[[531, 186, 866, 469], [478, 899, 721, 446], [550, 846, 196, 497]] 446
[[3075, 4964, 5702, 7758, 8593, 8591, 7975], [8438, 8483, 8805, 2120, 3218, 7115, 6822]] 8805
[7, 1, 4, 4, 7, 1, 7] 4
[22, -9, -11, -36, -2, -8, 37] -11
[[702, 711, 630, 559, 688, 681, 91], [901, 548, 590, 604, 818, 426, 754]] 590
[147, 168, 10, 215, 80] 147
---
Q: [[505, 717, 515, 882, 330, 368, 547], [252, 512, 860, 674, 650, 706, 385], [648, 407, 162, 673, 739, 662, 613]]
A: 505, 613
Q: [6, 2, 6, 6, 4, 8]
A: 6, 8
Q: [10, 13, 29, 13, -26]
A: 10, -26
Q: [1, 2, 2, 4, 5, 8]
A: 1, 8
Q: [98, 48, 51, 19, 68]
A: 98, 68
Q: [[68, 239, 60, 186, 80], [79, 218, 146, 107, 142]]
A: 68, 142
Q: [791, 209, 354, 289, 699]
A: 791, 699
---
[[+1.84, +1.08, -0.85, -1.52, -3.29, -1.91, -1.44], [-3.82, -1.40, -0.48, -2.16, +3.00, +2.18, +0.22], [-1.78, -1.17, -0.55, -2.47, +1.76, +4.22, -2.69]] ⇒ -0.85
[[+1.00, -0.27, +0.66, +1.81, +1.61], [+4.78, +2.40, -4.60, -4.32, -3.25], [+0.44, -0.73, +0.17, -0.60, +3.05]] ⇒ +0.66
[[+3.13, +5.06, +1.37, +0.84], [+2.20, +0.83, +2.20, +4.47], [+1.26, -3.35, -0.42, +1.08]] ⇒ +1.37
[[-1.75, +3.04, -2.06, -3.29, -1.38], [+2.22, -0.32, -3.46, -2.83, -4.25], [-1.40, +2.25, -0.40, -2.87, -3.42]] ⇒ -2.06
[[+4.50, +4.73, -3.64, -2.81, +1.69, +2.66, -0.54], [+1.99, +3.59, -5.02, +4.95, +2.57, -3.09, +0.51], [+4.87, +1.65, -1.20, -2.25, -4.04, -0.37, +4.71]] ⇒ -3.64
[[-0.62, +2.10, -1.30, +5.12, -3.47, -0.98], [+2.74, -1.23, -0.99, -0.09, +0.00, -0.41], [+2.98, -3.83, +0.00, -0.02, +1.87, -1.23]] ⇒ -1.30
---
[48, 36, 54, 9, 71, 78] Out: 36
[-812, 535, 562, -172, -367] Out: 535
[43, -13, -12, 23, -35, 10] Out: -13
[372, 331, 183, -521, -264, 587] Out: 331
[443, 789, 612, 196, 307, 334, 85] Out: 789
[4, 5, 6, 9, 0] Out: 5
---
array([[+3.74, -0.56, +4.08, +5.52, +1.42, +0.10, -2.38],
       [-3.42, -1.87, -1.81, +0.90, -0.57, -1.37, -0.93],
       [+2.51, -0.36, +0.79, +2.93, +2.50, -0.53, +1.05]]) >> +4.08

array([[-2.64, +0.46, -0.89, -0.90],
       [+1.67, +2.65, +1.60, +2.49],
       [+2.50, -5.35, +3.63, +0.40]]) >> -0.89

array([[-0.01, +3.50, -3.10, +3.22, -0.08, +5.42, -0.27],
       [-2.26, -4.02, +5.47, -1.31, -2.46, -3.59, +2.10],
       [+0.54, +3.44, -3.97, +2.43, +0.97, +5.45, -0.41]]) >> -3.10

array([[+2.49, -0.57, -4.09, +1.88],
       [+3.29, -1.66, +1.53, -3.28],
       [+2.19, -1.34, +2.70, -3.57]]) >> -4.09

array([[+2.68, -0.07, +2.87, -1.20, +3.74, -1.31, +3.54],
       [+4.49, +1.35, +2.41, -3.28, +0.06, +0.64, +2.96],
       [-1.58, +1.12, +1.69, -1.92, +1.25, +0.59, -0.35]]) >> +2.87

array([[-2.20, +2.13, -2.53, -4.13],
       [+2.89, +3.93, +1.02, +2.94],
       [-1.37, +2.29, -0.34, -1.07]]) >> -2.53
